Below is a small trained network, with its code and all its weights. Each question gives an input and a target symbol and asks what happens when units are switched off, that is, made to give their printed mean instead of their output.

import numpy as np


def w(rows, s, z=0):
    codes = np.array(rows[::2]) - 128.0
    scale = np.full(codes.shape[1], s)
    scale[-1] = z or s
    return codes * scale


def softmax(a):
    e = np.exp(a - a.max(-1, keepdims=True))
    return e / e.sum(-1, keepdims=True)


def log_softmax(a):
    a = a - a.max(-1, keepdims=True)
    return a - np.log(np.exp(a).sum(-1, keepdims=True))


def net(x, mask):
    ids = ['ΔΠΩαθλξτφψ'.index(c) for c in x.split()]
    T = len(ids)
    res = E[ids] + P[:T]
    u = 0
    for l in range(2):
        r = res
        for j in range(3):
            rows = slice(4 * j, 4 * j + 4)
            q, k, v = (r @ M[l][rows].T for M in (Q, K, V))
            z = softmax(np.where(np.tri(T) > 0, q @ k.T / 4**0.5, -1e9)) @ v
            o = O[l][rows]
            res = res + np.where(mask[u + j], z, o[:, -1]) @ o[:, :-1]
        u += 3
    return log_softmax(res[-1] @ U[:, :-1].T + U[:, -1])


Q, K, V, O = {}, {}, {}, {}
E = w([
[9,81,95],'Δ',
[23,165,84],'Π',
[172,111,128],'Ω',
[46,211,141],'α',
[101,16,67],'θ',
[107,184,149],'λ',
[173,109,67],'ξ',
[192,207,137],'τ',
[145,180,79],'φ',
[213,115,137],'ψ',
],0.014)
P = w([
[142,131,124],'0',
[153,114,154],'1',
[94,101,220],'2',
[139,107,122],'3',
[157,157,57],'4',
[157,111,160],'5',
[97,63,252],'6',
[148,118,127],'7',
[132,202,37],'8',
[133,101,154],'9',
[98,63,235],'10',
[132,116,127],'11',
],0.013)
Q[0] = w([
[124,153,173],'0.h1',
[90,89,178],'0.h1',
[134,95,224],'0.h1',
[203,93,189],'0.h1',
[119,2,155],'0.h2',
[121,72,163],'0.h2',
[152,128,219],'0.h2',
[141,42,81],'0.h2',
[150,137,164],'0.h3',
[136,235,5],'0.h3',
[67,171,149],'0.h3',
[110,101,129],'0.h3',
],0.0093)
K[0] = w([
[80,176,168],'0.h1',
[149,33,223],'0.h1',
[180,117,175],'0.h1',
[190,117,196],'0.h1',
[53,57,99],'0.h2',
[103,77,126],'0.h2',
[87,120,74],'0.h2',
[159,135,1],'0.h2',
[205,190,83],'0.h3',
[173,26,233],'0.h3',
[68,212,43],'0.h3',
[241,125,104],'0.h3',
],0.0074)
V[0] = w([
[225,26,157],'0.h1',
[80,117,117],'0.h1',
[206,149,133],'0.h1',
[18,42,100],'0.h1',
[78,69,93],'0.h2',
[88,117,167],'0.h2',
[161,147,133],'0.h2',
[123,228,135],'0.h2',
[200,105,1],'0.h3',
[51,113,114],'0.h3',
[153,183,80],'0.h3',
[87,179,71],'0.h3',
],0.01)
O[0] = w([
[110,192,141,8],'0.h1',
[164,97,121,182],'0.h1',
[93,121,253,46],'0.h1',
[139,200,129,247],'0.h1',
[147,84,145,208],'0.h2',
[185,177,125,170],'0.h2',
[32,110,118,83],'0.h2',
[134,104,68,114],'0.h2',
[161,140,15,120],'0.h3',
[48,115,160,210],'0.h3',
[142,227,67,147],'0.h3',
[149,198,108,218],'0.h3',
],0.0065,0.0015)
Q[1] = w([
[27,90,120],'1.h1',
[59,124,191],'1.h1',
[150,23,116],'1.h1',
[35,105,206],'1.h1',
[73,160,203],'1.h2',
[173,165,158],'1.h2',
[107,174,159],'1.h2',
[180,254,18],'1.h2',
[204,133,4],'1.h3',
[110,223,96],'1.h3',
[170,64,187],'1.h3',
[79,74,88],'1.h3',
],0.0077)
K[1] = w([
[65,31,98],'1.h1',
[71,123,78],'1.h1',
[52,174,90],'1.h1',
[95,143,41],'1.h1',
[164,196,63],'1.h2',
[105,156,94],'1.h2',
[87,216,40],'1.h2',
[98,182,219],'1.h2',
[103,96,254],'1.h3',
[44,110,115],'1.h3',
[228,62,83],'1.h3',
[154,230,172],'1.h3',
],0.01)
V[1] = w([
[143,254,153],'1.h1',
[71,94,88],'1.h1',
[97,49,52],'1.h1',
[211,178,109],'1.h1',
[198,170,137],'1.h2',
[52,196,145],'1.h2',
[196,149,132],'1.h2',
[228,39,144],'1.h2',
[215,187,153],'1.h3',
[193,67,151],'1.h3',
[131,152,211],'1.h3',
[170,165,178],'1.h3',
],0.011)
O[1] = w([
[23,195,111,160],'1.h1',
[116,95,182,187],'1.h1',
[166,91,155,199],'1.h1',
[117,138,77,146],'1.h1',
[160,186,77,110],'1.h2',
[14,132,92,188],'1.h2',
[164,168,102,103],'1.h2',
[240,149,140,2],'1.h2',
[144,255,160,81],'1.h3',
[195,144,152,19],'1.h3',
[119,193,142,45],'1.h3',
[136,213,151,67],'1.h3',
],0.0093,0.0012)
U = w([
[119,60,172,195],'Δ',
[91,82,72,3],'Π',
[158,140,156,166],'Ω',
[58,141,159,50],'α',
[190,63,139,7],'θ',
[89,155,168,192],'λ',
[179,100,21,124],'ξ',
[116,183,97,228],'τ',
[133,123,7,115],'φ',
[165,168,176,143],'ψ',
],0.011,0.004)

Each question gives the input, a string of symbols that net reads in full, and the target symbol t.
The units are the heads (4 rows each of Q, K, V and O). Each row of codes is followed by its name. A weight is (code - 128) times the scale printed after its matrix; where a second scale follows, it is the last column's (O and U).
mask holds one flag per head, layer by layer. A switched-off head (its flag False) gives its mean, the last column of its rows in O, instead of its output. The means were averaged over made-up inputs and are rounded, as every weight is.
A unit's drop is (log p(t) with every unit on - log p(t) with that unit switched off) / (log p(t) with every unit on - log p(t) with every unit switched off).
The circuit of an input: a set's keep is (log p(t) with only the set's units on - log p(t) with every unit switched off) / (log p(t) with every unit on - log p(t) with every unit switched off). Starting from all 6 units, units are removed one at a time, each time the one whose removal leaves the highest keep (on an exact tie, the one counted first), for as long as the keep stays at least 0.8.
units of the circuit, in order: the units of the circuit, biggest drop first
heads that matter: for each layer, one digit per head in row order, 1 if its drop is at least 0.15 and else 0, layers parted by /
input τ τ φ θ, target θ: heads that matter => 110 / 010
input ξ ψ τ φ ψ, target τ: heads that matter => 000 / 101
input ψ τ φ Δ Π Ω Δ Π τ, target Δ: units of the circuit, in order => [0.h3; 1.h3]
input Δ λ Π, target Δ: units of the circuit, in order => [1.h1]
input θ Δ Ω, target θ: units of the circuit, in order => [1.h2; 1.h1]
input ψ Δ θ τ τ ξ λ, target τ: units of the circuit, in order => [0.h3; 1.h1]
input ψ Δ ψ φ λ Δ Δ ξ Π, target Δ: heads that matter => 001 / 100
input θ ξ Δ, target θ: heads that matter => 001 / 110
input φ Ω θ ξ τ Δ Δ Ω φ, target Δ: units of the circuit, in order => [0.h3; 0.h1]
input φ τ Δ τ Δ τ θ λ λ, target Δ: units of the circuit, in order => [0.h3; 1.h1]
input Δ ξ ψ ψ λ ξ, target ψ: units of the circuit, in order => [1.h3; 1.h2]
input Ω Δ λ Δ τ τ Ω, target τ: units of the circuit, in order => [0.h3; 1.h1]
input Δ ξ Π φ Δ, target Π: units of the circuit, in order => [1.h2; 1.h3]
input Ω Δ τ α ξ Δ α λ α, target α: units of the circuit, in order => [1.h2]
input α ξ φ ψ ψ ψ τ, target ψ: heads that matter => 101 / 011
input ψ τ λ, target ψ: heads that matter => 001 / 011
input θ α ξ ψ, target ψ: heads that matter => 110 / 011
input λ θ τ λ θ, target τ: heads that matter => 100 / 001
input τ λ λ Δ Π ξ θ Δ Ω θ α ξ, target θ: units of the circuit, in order => [0.h3; 1.h2]
input τ θ Δ λ λ Π Δ τ Ω, target Δ: units of the circuit, in order => [0.h3]
input τ Ω Π α Δ, target Π: heads that matter => 111 / 011
input θ Δ τ θ Δ τ τ λ φ, target τ: units of the circuit, in order => [1.h3; 0.h1]
input ψ α φ Δ ψ ξ ξ τ ψ Δ Ω, target ψ: heads that matter => 000 / 011
input ψ α Ω, target ψ: heads that matter => 001 / 011
input ψ Ω ξ, target ψ: heads that matter => 101 / 011
